Below is a small trained network, with its code and all its weights. Each question gives an input and a class and asks what happens when units are switched off, that is, made to give their printed mean instead of their output.

import numpy as np


def w(rows, s, z=0):
    codes = np.array(rows[::2]) - 128.0
    scale = np.full(codes.shape[1], s)
    scale[-1] = z or s
    return codes * scale


def f(y):
    return np.maximum(y, 0)


def log_softmax(a):
    a = a - a.max(-1, keepdims=True)
    return a - np.log(np.exp(a).sum(-1, keepdims=True))


def net(x, mask):
    res = np.array(x, float).reshape(1, 4) / 4 @ E
    y = f(res @ A[0][:, :-1].T + A[0][:, -1])
    res = res + np.where(mask, y, B[0][:, -1]) @ B[0][:, :-1]
    return log_softmax(res[-1] @ U[:, :-1].T + U[:, -1])


A, B = {}, {}
E = w([
[197,155,59,89,54,109,192,186,180],'x0',
[57,144,129,224,29,216,175,182,93],'x1',
[2,57,180,57,49,122,231,12,168],'x2',
[86,82,184,129,91,50,54,208,204],'x3',
],0.0075)
A[0] = w([
[161,238,106,153,167,56,60,170,62,74],'n1',
[201,133,103,214,195,166,90,144,118,41],'n2',
[73,125,122,97,108,105,164,66,118,12],'n3',
[127,129,149,106,171,71,70,191,118,151],'n4',
[85,106,179,178,129,84,99,199,223,42],'n5',
[68,167,135,182,73,193,145,180,123,162],'n6',
[166,202,101,161,120,141,92,205,104,86],'n7',
[88,96,187,85,44,33,49,217,113,96],'n8',
[48,102,205,80,87,123,101,13,163,68],'n9',
[167,158,85,132,156,225,176,55,43,44],'n10',
[184,134,141,88,169,2,140,119,182,121],'n11',
[49,154,140,177,64,175,136,202,70,31],'n12',
[118,53,146,64,31,132,164,105,156,18],'n13',
[113,92,115,207,10,178,127,132,76,134],'n14',
[150,158,83,107,181,136,180,82,93,140],'n15',
[115,108,163,106,110,169,233,71,164,169],'n16',
[114,142,205,129,108,100,84,163,173,79],'n17',
[79,65,122,69,120,130,180,91,134,9],'n18',
[55,59,186,178,206,151,55,109,41,193],'n19',
[169,188,65,88,123,206,163,70,46,166],'n20',
[162,80,146,36,203,59,105,89,91,160],'n21',
[195,168,50,96,65,107,205,172,213,253],'n22',
],0.0079,0.0034)
B[0] = w([
[175,77,186,26,126,218,191,167,142,217],'n1',
[164,122,158,84,157,222,138,220,157,202],'n2',
[155,142,182,31,130,177,196,192,172,186],'n3',
[84,103,135,29,124,163,155,129,106,200],'n4',
[76,215,144,177,168,172,40,184,79,193],'n5',
[180,63,84,73,79,137,95,39,116,210],'n6',
[191,60,202,76,164,144,183,147,116,196],'n7',
[26,218,102,153,168,108,69,180,120,220],'n8',
[143,124,163,39,151,154,169,158,88,254],'n9',
[69,204,190,133,161,179,76,153,108,218],'n10',
[126,105,94,42,76,171,37,50,75,217],'n11',
[205,97,99,131,61,209,68,42,104,194],'n12',
[205,54,213,77,192,162,112,165,132,210],'n13',
[121,126,71,75,80,167,41,74,65,212],'n14',
[46,205,125,103,88,121,56,100,80,194],'n15',
[114,116,180,74,232,155,120,179,110,238],'n16',
[84,222,169,189,155,116,97,167,101,176],'n17',
[146,92,192,46,150,247,162,153,161,198],'n18',
[102,21,47,115,200,87,189,107,79,253],'n19',
[50,188,107,147,217,184,83,166,56,227],'n20',
[156,137,47,33,83,176,42,34,91,237],'n21',
[84,78,96,184,247,98,137,87,2,239],'n22',
],0.0064,0.0092)
U = w([
[40,234,178,133,158,152,69,189,113,143],'0',
[222,73,215,73,133,174,180,213,161,59],'1',
[192,100,93,77,47,150,65,53,109,135],'2',
[115,40,91,127,196,84,145,147,55,254],'3',
[121,113,79,111,148,96,157,125,126,194],'4',
[208,181,111,213,71,1,144,99,170,2],'5',
[210,154,71,174,64,75,210,113,194,2],'6',
],0.0068,0.0034)

Each question gives the input, the list of numbers given to net, and the class t.
The units are the neurons (one row each of A and B). Each row of codes is followed by its name. A weight is (code - 128) times the scale printed after its matrix; where a second scale follows, it is the last column's (A, B and U).
mask holds one flag per neuron, in row order. A switched-off neuron (its flag False) gives its mean, the last column of its row in B, instead of its output. The means were averaged over made-up inputs and are rounded, as every weight is.
A unit's drop is (log p(t) with every unit on - log p(t) with that unit switched off) / (log p(t) with every unit on - log p(t) with every unit switched off).
The circuit of an input: a set's keep is (log p(t) with only the set's units on - log p(t) with every unit switched off) / (log p(t) with every unit on - log p(t) with every unit switched off). Starting from the 12 units with the biggest drops (on a tie, the unit counted first), units are removed one at a time, each time the one whose removal leaves the highest keep (on an exact tie, the one counted first), for as long as the keep stays at least 0.8.
circuit, biggest first: the units of the circuit, biggest drop first
unit that matters most: the unit with the biggest drop
top k neurons: the k neurons with the biggest drops, biggest first
drop of u: that unit's drop, to one decimal
input [-7,4,-4,2], class 3: top 2 neurons -> (n19; n21)
input [-4,-7,-8,-2], class 1: top 2 neurons -> (n1; n2)
input [-5,-7,6,-2], class 2: circuit, biggest first -> (n21)
input [-7,2,8,-7], class 1: top 3 neurons -> (n3; n18; n9)
input [8,1,2,4], class 3: top 2 neurons -> (n22; n10)
input [6,5,5,7], class 0: top 4 neurons -> (n8; n5; n19; n17)
input [5,6,-5,2], class 2: top 3 neurons -> (n12; n6; n14)
input [5,6,8,5], class 1: top 2 neurons -> (n13; n18)
input [-2,-1,7,-8], class 0: top 2 neurons -> (n20; n10)
input [2,-7,4,-7], class 0: circuit, biggest first -> (n20; n15)
input [-8,-8,1,-8], class 0: top 2 neurons -> (n10; n20)
input [-8,5,-2,-3], class 3: top 2 neurons -> (n19; n21)
input [-4,-6,-4,3], class 2: top 2 neurons -> (n21; n11)
input [-5,5,2,-3], class 2: unit that matters most -> n12
input [7,1,-7,-7], class 0: top 3 neurons -> (n20; n10; n15)
input [8,-4,1,5], class 3: drop of n5 -> -0.1
input [-8,0,8,5], class 1: drop of n9 -> 0.3
input [7,8,2,0], class 2: drop of n12 -> 0.4
